Below is a small trained network, with its code and all its weights. Each question gives an input and a class and asks what happens when units are switched off, that is, made to give their printed mean instead of their output.

import numpy as np


def w(rows, s, z=0):
    codes = np.array(rows[::2]) - 128.0
    scale = np.full(codes.shape[1], s)
    scale[-1] = z or s
    return codes * scale


def norm(h):
    return h / np.sqrt((h * h).mean(-1, keepdims=True) + 1e-5)


def f(y):
    return y / 2 * (1 + np.tanh(0.7978845608 * (y + 0.044715 * y**3)))


def log_softmax(a):
    a = a - a.max(-1, keepdims=True)
    return a - np.log(np.exp(a).sum(-1, keepdims=True))


def net(x, mask):
    res = np.array(x, float).reshape(1, 3) / 4 @ E
    u = 0
    for l in range(2):
        y = f(norm(res) @ A[l][:, :-1].T + A[l][:, -1])
        res = res + np.where(mask[u : u + 5], y, B[l][:, -1]) @ B[l][:, :-1]
        u += 5
    return log_softmax(norm(res)[-1] @ U[:, :-1].T + U[:, -1])


A, B = {}, {}
E = w([
[210,39,14],'x0',
[110,107,144],'x1',
[67,142,7],'x2',
],0.0021)
A[0] = w([
[236,200,62,253],'0.n1',
[253,143,191,116],'0.n2',
[5,252,146,34],'0.n3',
[105,151,123,190],'0.n4',
[185,33,242,115],'0.n5',
],0.0044,0.0022)
B[0] = w([
[103,75,117,253],'0.n1',
[136,71,164,198],'0.n2',
[1,37,213,218],'0.n3',
[126,67,94,174],'0.n4',
[184,109,145,229],'0.n5',
],0.0073,0.0018)
A[1] = w([
[218,129,172,141],'1.n1',
[210,132,72,132],'1.n2',
[130,197,215,148],'1.n3',
[121,80,2,61],'1.n4',
[197,133,82,4],'1.n5',
],0.0081,0.0012)
B[1] = w([
[161,150,149,200],'1.n1',
[72,167,167,189],'1.n2',
[115,126,2,174],'1.n3',
[143,191,86,255],'1.n4',
[69,133,114,150],'1.n5',
],0.0074,0.0034)
U = w([
[120,204,182,1],'0',
[4,70,182,156],'1',
[219,86,196,194],'2',
[118,205,45,174],'3',
],0.02,0.0076)

Each question gives the input, the list of numbers given to net, and the class t.
The units are the neurons (one row each of A and B). Each row of codes is followed by its name. A weight is (code - 128) times the scale printed after its matrix; where a second scale follows, it is the last column's (A, B and U).
mask holds one flag per neuron, layer by layer. A switched-off neuron (its flag False) gives its mean, the last column of its row in B, instead of its output. The means were averaged over made-up inputs and are rounded, as every weight is.
A unit's drop is (log p(t) with every unit on - log p(t) with that unit switched off) / (log p(t) with every unit on - log p(t) with every unit switched off).
The circuit of an input: a set's keep is (log p(t) with only the set's units on - log p(t) with every unit switched off) / (log p(t) with every unit on - log p(t) with every unit switched off). Starting from all 10 units, units are removed one at a time, each time the one whose removal leaves the highest keep (on an exact tie, the one counted first), for as long as the keep stays at least 0.8.
units of the circuit, in order: the units of the circuit, biggest drop first
unit that matters most: the unit with the biggest drop
k most important neurons: the k neurons with the biggest drops, biggest first
top k neurons in layer l: the k neurons of layer l with the biggest drops, biggest first
drop of u: that unit's drop, to one decimal
input [2,-5,-2], class 2: unit that matters most => 0.n2
input [4,8,-1], class 0: units of the circuit, in order => 0.n3, 1.n3, 1.n2, 1.n5
input [-6,-3,-6], class 2: 2 most important neurons => 1.n4, 1.n2
input [-5,-4,-5], class 2: units of the circuit, in order => 1.n2, 1.n5
input [7,-2,-2], class 3: units of the circuit, in order => 0.n3, 1.n2
input [-6,5,-6], class 2: units of the circuit, in order => 0.n5, 1.n2, 1.n5
input [-3,-3,-5], class 2: 2 most important neurons => 0.n2, 1.n4
input [-4,0,-5], class 2: 3 most important neurons => 1.n4, 0.n2, 0.n5
input [-2,-2,-2], class 2: top 2 neurons in layer 1 => 1.n2, 1.n5
input [-3,-4,-3], class 2: top 3 neurons in layer 0 => 0.n2, 0.n5, 0.n1
input [-4,-8,5], class 1: drop of 0.n1 => 0.0
input [-4,-7,5], class 1: drop of 0.n3 => 0.8
input [-5,-1,8], class 1: drop of 0.n3 => 1.0
input [-1,-5,2], class 1: top neuron in layer 0 => 0.n3
